Here is a tiny trained network, its code and every weight. The questions are about switching its units off for an input and a target symbol, where a switched-off unit gives its printed mean instead of its output.

import numpy as np


def w(rows, s, z=0):
    codes = np.array(rows[::2]) - 128.0
    scale = np.full(codes.shape[1], s)
    scale[-1] = z or s
    return codes * scale


def norm(h):
    return h / np.sqrt((h * h).mean(-1, keepdims=True) + 1e-5)


def f(y):
    return np.maximum(y, 0)


def softmax(a):
    e = np.exp(a - a.max(-1, keepdims=True))
    return e / e.sum(-1, keepdims=True)


def log_softmax(a):
    a = a - a.max(-1, keepdims=True)
    return a - np.log(np.exp(a).sum(-1, keepdims=True))


def net(x, mask):
    ids = ['Σβζθξπ'.index(c) for c in x.split()]
    T = len(ids)
    res = E[ids] + P[:T]
    q, k, v = (norm(res) @ M[0].T for M in (Q, K, V))
    z = softmax(np.where(np.tri(T) > 0, q @ k.T / 2**0.5, -1e9)) @ v
    res = res + np.where(mask[0], z, O[0][:, -1]) @ O[0][:, :-1]
    y = f(norm(res) @ A[0][:, :-1].T + A[0][:, -1])
    res = res + np.where(mask[1:9], y, B[0][:, -1]) @ B[0][:, :-1]
    return log_softmax(norm(res)[-1] @ U[:, :-1].T + U[:, -1])


Q, K, V, O, A, B = {}, {}, {}, {}, {}, {}
E = w([
[109,26,148,146],'Σ',
[121,52,201,101],'β',
[123,203,248,90],'ζ',
[204,200,242,37],'θ',
[151,100,214,121],'ξ',
[75,156,136,5],'π',
],0.017)
P = w([
[150,146,50,124],'0',
[165,144,73,106],'1',
[173,140,100,89],'2',
[171,129,129,75],'3',
[159,132,166,69],'4',
[136,144,191,76],'5',
[111,132,219,85],'6',
[72,136,243,110],'7',
[57,154,249,119],'8',
[31,130,254,147],'9',
],0.012)
Q[0] = w([
[114,94,213,192],'H1',
[195,93,192,2],'H1',
],0.018)
K[0] = w([
[46,176,227,128],'H1',
[93,74,191,1],'H1',
],0.013)
V[0] = w([
[226,105,226,251],'H1',
[145,205,116,127],'H1',
],0.015)
O[0] = w([
[157,170,186,252,142],'H1',
[61,228,109,133,2],'H1',
],0.013,0.0059)
A[0] = w([
[151,104,174,101,11],'N1',
[90,123,38,183,60],'N2',
[98,139,150,178,156],'N3',
[47,41,118,150,175],'N4',
[6,136,189,86,242],'N5',
[52,143,40,74,2],'N6',
[168,182,108,206,139],'N7',
[121,189,199,158,129],'N8',
],0.017,0.0053)
B[0] = w([
[100,94,111,96,191],'N1',
[156,112,187,110,130],'N2',
[196,82,176,166,165],'N3',
[145,200,150,90,202],'N4',
[137,78,173,31,252],'N5',
[65,189,184,250,150],'N6',
[57,90,76,227,144],'N7',
[166,105,104,171,207],'N8',
],0.014,0.011)
U = w([
[200,68,92,110,100],'Σ',
[95,145,250,148,83],'β',
[113,86,155,153,2],'ζ',
[45,132,128,121,238],'θ',
[193,215,183,132,50],'ξ',
[93,130,149,216,252],'π',
],0.011,0.0053)

Each question gives the input, a string of symbols that net reads in full, and the target symbol t.
The units are the heads (2 rows each of Q, K, V and O) and the neurons (one row each of A and B). Each row of codes is followed by its name. A weight is (code - 128) times the scale printed after its matrix; where a second scale follows, it is the last column's (O, A, B and U).
mask holds one flag per unit, heads first, then neurons. A switched-off unit (its flag False) gives its mean, the last column of its rows in O or B, instead of its output. The means were averaged over made-up inputs and are rounded, as every weight is.
A unit's drop is (log p(t) with every unit on - log p(t) with that unit switched off) / (log p(t) with every unit on - log p(t) with every unit switched off).
The circuit of an input: a set's keep is (log p(t) with only the set's units on - log p(t) with every unit switched off) / (log p(t) with every unit on - log p(t) with every unit switched off). Starting from all 9 units, units are removed one at a time, each time the one whose removal leaves the highest keep (on an exact tie, the one counted first), for as long as the keep stays at least 0.8.
units of the circuit, in order: the units of the circuit, biggest drop first
top k neurons: the k neurons with the biggest drops, biggest first
drop of u: that unit's drop, to one decimal
input β ξ β θ θ π ξ π π ξ, target θ: units of the circuit, in order : (H1)
input θ Σ Σ, target ξ: units of the circuit, in order : (N4; H1; N5)
input ξ β Σ β ξ ξ, target π: units of the circuit, in order : (H1; N5; N7)
input ζ ξ ζ, target π: units of the circuit, in order : (H1; N7)
input ζ θ θ Σ, target ξ: units of the circuit, in order : (N4; H1)
input ζ ζ Σ, target β: units of the circuit, in order : (H1; N6)
input ζ ζ ξ ζ, target π: top 3 neurons : (N7; N8; N4)
input ξ ζ ξ θ, target π: units of the circuit, in order : (H1; N7; N5)
input β ζ Σ β β Σ β ξ, target π: units of the circuit, in order : (H1; N5; N8)
input ζ ξ Σ Σ, target π: drop of H1 : 1.4
input Σ ξ π Σ ζ, target θ: drop of N2 : 0.0
input π Σ ζ, target θ: drop of N6 : 0.1
